Group, then class
15.6, -0.7, 12.8, 33.3, -2.1, 13.1, 4.0, 7.1, 15.2, -2.2, -7.7, 0.9, 17.1, 1.5, 16.5, -25.6, 6.1 => [94] (29)
-5.2, 39.0, 16.3, 57.7, -1.2, 0.8, 6.2, 7.3, -0.3, 16.7, 1.4, 20.4, -12.3, -47.6, -5.0, -5.3, 3.8 => [92] (20)
-3.3, 31.2, -2.7, 51.4, 5.0, 30.4, -2.4, -17.6, -3.3, 2.5, -22.4, 1.3, 13.6, -19.9, 16.5, -48.3, -4.5 => [93] (9)
-5.7, 20.6, 7.0, 25.6, -4.7, -4.7, 8.3, -2.8, 17.5, -40.3, 7.8, 5.8, 15.4, 17.2, 15.7, 20.1, -8.5 => [94] (25)
7.6, 15.3, 6.8, 16.9, -12.5, -15.6, 0.9, -7.3, 18.8, 3.0, 3.5, 18.3, 31.7, 11.0, 2.3, 16.3, -5.4 => [94] (25)
-11.5, 30.2, 5.7, 77.0, -16.7, 41.7, 2.6, 0.8, 7.0, -29.2, -1.8, -2.0, -35.6, -1.4, 11.0, -27.1, 8.0 => [92] (14)
8.4, 42.6, 1.0, 70.8, -6.8, 26.1, -1.4, 2.2, -0.8, -0.9, 13.6, 18.6, 26.0, -0.2, -2.1, -1.2, -2.4 => [93] (26)
12.9, 0.0, 10.0, 20.1, -21.9, -23.3, -8.1, -8.0, 2.1, -17.6, 8.2, -3.2, 9.9, 25.1, 30.5, 17.4, -1.6 => [94] (21)
-4.6, 4.2, 13.3, 42.0, -17.7, 21.9, -4.5, -18.5, -3.7, 1.7, -10.7, 10.2, 6.3, -2.0, 1.6, -16.4, 13.5 => [94] (21)
6.9, 14.7, 10.6, 45.5, -9.5, 28.8, 4.9, -8.6, 4.2, -11.0, 4.2, 8.9, 19.6, 22.4, 16.7, -19.3, 15.1 => [94] (29)
3.6, 12.0, 7.2, 29.2, 11.0, 26.0, -3.3, -1.9, 0.4, 15.8, -29.5, 4.2, -15.0, -19.9, -3.2, -22.0, 3.6 => [93] (17)
-7.9, 19.9, 18.9, 21.4, -20.0, 25.8, 2.8, -2.4, 15.4, -13.3, -6.9, 1.0, -22.2, 1.4, 16.4, -17.8, 4.7 => [94] (21)

Group, then class
-3.9, 15.7, -1.3, 5.7, -7.1, 3.0, -0.8, 1.6, -1.4, -11.6, -15.3, 24.0, 4.7, 11.6, 7.1, -6.8, -0.6 => (27) (80)
2.2, -0.7, 4.2, 16.3, 4.1, 2.9, -5.3, 6.5, 2.8, 6.6, 0.9, 13.5, 9.5, -10.8, 2.1, 4.8, 1.6 => (24) (73)
-7.6, 14.5, -4.6, 3.3, -2.2, -5.6, -1.9, 10.5, 8.5, -3.8, -16.0, 19.8, 10.1, 12.4, 6.0, -3.7, -12.2 => (27) (80)
-2.3, -7.4, 1.2, 21.4, 2.2, -2.4, -15.6, 13.7, -2.0, 4.8, 3.6, 17.2, 24.9, 2.9, 1.0, 7.8, 3.2 => (24) (73)
-6.3, -6.9, 3.0, 18.3, 9.3, 3.5, -3.4, 6.7, 2.1, 2.5, 5.6, -13.6, 12.7, 2.1, 3.8, -0.1, -3.8 => (24) (73)
-5.9, -3.2, -15.7, 17.8, 7.6, 9.2, -0.5, 5.0, 6.9, 5.0, -8.8, 18.2, 22.8, -8.3, -0.3, 6.2, -4.0 => (24) (70)
1.6, -11.9, 4.7, 11.2, 7.3, -2.9, -8.0, 13.2, 4.8, 18.8, 6.1, 3.2, 12.6, -8.6, 1.0, 5.3, -7.8 => (24) (73)
0.3, 7.7, -0.9, 8.0, -3.1, 2.6, -3.1, 0.1, -3.1, -11.9, -11.6, 22.7, 4.1, 12.1, 8.1, -4.9, 9.5 => (27) (80)
-2.6, -1.1, -13.3, 1.7, 3.4, 6.8, -4.0, 5.2, 4.4, 3.2, 1.9, 6.5, 21.8, -12.1, -4.2, 3.7, -7.7 => (24) (70)
-5.4, -7.6, 1.6, 23.2, 9.4, 7.0, -2.0, 12.3, 4.2, 6.6, 2.3, -13.7, 14.4, -6.9, -0.4, 1.6, -7.7 => (24) (76)
-3.7, 4.6, 6.7, 12.5, -5.1, 5.2, -5.3, -2.6, -2.5, -5.5, -17.9, 33.3, -0.3, 11.3, 4.7, -7.9, 1.7 => (27) (83)
-10.2, 9.1, -5.3, 12.1, -2.6, -0.2, 0.6, -6.2, 0.8, 7.1, -18.4, 16.2, 2.8, 2.1, 5.0, -6.5, -6.2 => (27) (83)
0.2, 18.3, -10.6, 18.7, 3.8, -2.4, -2.9, 6.0, 0.6, -11.6, -12.1, 28.2, 8.6, 6.3, 7.2, -1.1, -1.0 => (27) (80)
1.3, 17.9, -10.7, 7.9, -2.3, 5.1, 2.9, -3.4, -4.8, -16.5, -9.9, 17.7, 2.0, -1.7, -1.4, -4.4, 1.1 => (27) (80)
-2.8, 21.4, -8.1, 19.5, 4.8, -1.2, -2.5, 7.3, -3.7, -10.1, -7.1, 8.2, 5.4, 3.0, 4.4, -6.3, -9.8 => (27) (80)
2.0, -13.7, -2.8, 19.9, 12.1, 10.2, -9.0, 4.3, -1.9, 10.2, 8.3, 13.6, 24.0, -9.2, 3.5, 4.9, 5.0 => (24) (73)
-6.1, -7.1, 6.2, 8.4, 5.7, 5.3, -9.0, 0.6, -2.9, 14.8, 3.0, 25.3, 9.4, -7.2, 4.8, 6.9, -10.4 => (24) (73)
-12.0, 1.3, -1.2, 18.2, 6.2, 2.4, 4.0, 11.3, -1.2, 7.3, -5.2, 0.0, 9.6, -6.0, 3.8, -0.9, -14.0 => (24) (76)
6.1, 2.1, 3.6, 17.4, -4.8, 7.8, -8.8, 5.8, 3.6, -5.3, -11.2, 0.2, 7.5, 9.3, -1.7, -9.8, 3.2 => (27) (75)
-2.5, -1.1, -13.5, 3.6, 5.2, 3.7, -6.7, 14.9, 10.6, 5.4, 0.1, 16.8, 29.3, -8.7, 1.0, 5.5, -7.9 => (24) (70)
-4.4, 3.5, 8.6, 15.6, -3.6, 13.7, -4.8, 1.1, 1.6, -3.0, -15.8, 31.4, 4.6, -0.6, 2.6, -4.3, -9.3 => (27) (83)
-3.2, 3.9, -7.8, 24.1, 6.1, -2.7, -5.2, 14.5, 6.1, 2.5, -1.8, 16.8, 23.4, -6.6, 5.4, 3.4, -3.2 => (24) (70)
1.0, 1.7, 7.1, 2.5, -4.8, 5.7, -2.9, 8.7, 2.1, -6.3, -11.6, 9.0, 6.9, 10.7, -1.3, -6.5, -5.8 => (27) (75)
1.0, 15.4, -1.4, 12.8, -5.9, -4.0, -0.8, 1.5, 6.4, -4.5, -14.1, 15.6, -2.1, 4.3, 3.8, -6.0, -1.7 => (27) (80)
-3.1, -6.4, -3.8, -4.0, 5.7, -2.5, -7.4, 4.8, -1.7, 9.9, 6.0, 9.1, 14.3, -0.2, 4.5, 4.5, -1.8 => (24) (73)
-0.2, -5.9, 9.9, -12.2, -9.8, 8.4, -10.7, -15.6, -3.3, 4.7, -5.1, 26.6, 3.8, 5.0, 2.7, -6.2, 8.1 => (27) (83)

Group, then class
-3.8, -7.5, -7.2, 1.4, -12.9, 6.4, 13.8, 3.9, 2.1, 9.5, -2.5, 8.4, 5.7, -1.4, 6.9, 25.5, 5.5 => [50] D
2.5, -8.0, -18.1, -2.7, -6.2, -3.2, 10.5, 12.0, -3.3, 7.2, 16.2, -14.6, 1.1, 21.5, -0.4, 16.2, -3.4 => [46] E
-1.1, -3.6, 2.5, 15.1, -8.4, 10.8, 2.2, 12.3, -1.1, 3.5, -4.7, 20.5, -0.7, 9.6, 4.1, 17.0, 16.8 => [50] D
-3.8, -3.2, -4.2, -3.9, -9.2, 6.1, 20.5, 9.2, 7.5, 4.9, 4.3, -15.7, 5.7, 26.7, -9.4, 15.1, 4.5 => [46] U
-1.1, -7.0, -0.7, 10.1, -1.6, 4.1, 5.0, 4.2, 4.3, 11.2, 8.7, 10.7, -3.0, 7.7, 7.8, 19.7, -1.6 => [50] D
-6.6, -2.3, -10.9, -4.6, 9.4, 3.0, 10.7, -0.3, 4.0, 2.1, 3.5, -16.9, 7.9, 16.0, -17.4, 14.8, 2.3 => [46] U
20.4, 10.9, -14.4, -1.4, -27.9, 7.7, 22.7, 2.1, 1.1, 32.8, 13.9, -21.2, -19.8, 53.1, 4.9, 23.6, -8.7 => [46] E
-2.1, 7.4, -3.3, -3.0, -15.0, 13.4, 8.4, 8.8, -1.3, 12.2, 6.8, -3.6, -4.2, 13.2, 14.8, 25.1, -2.4 => [50] D
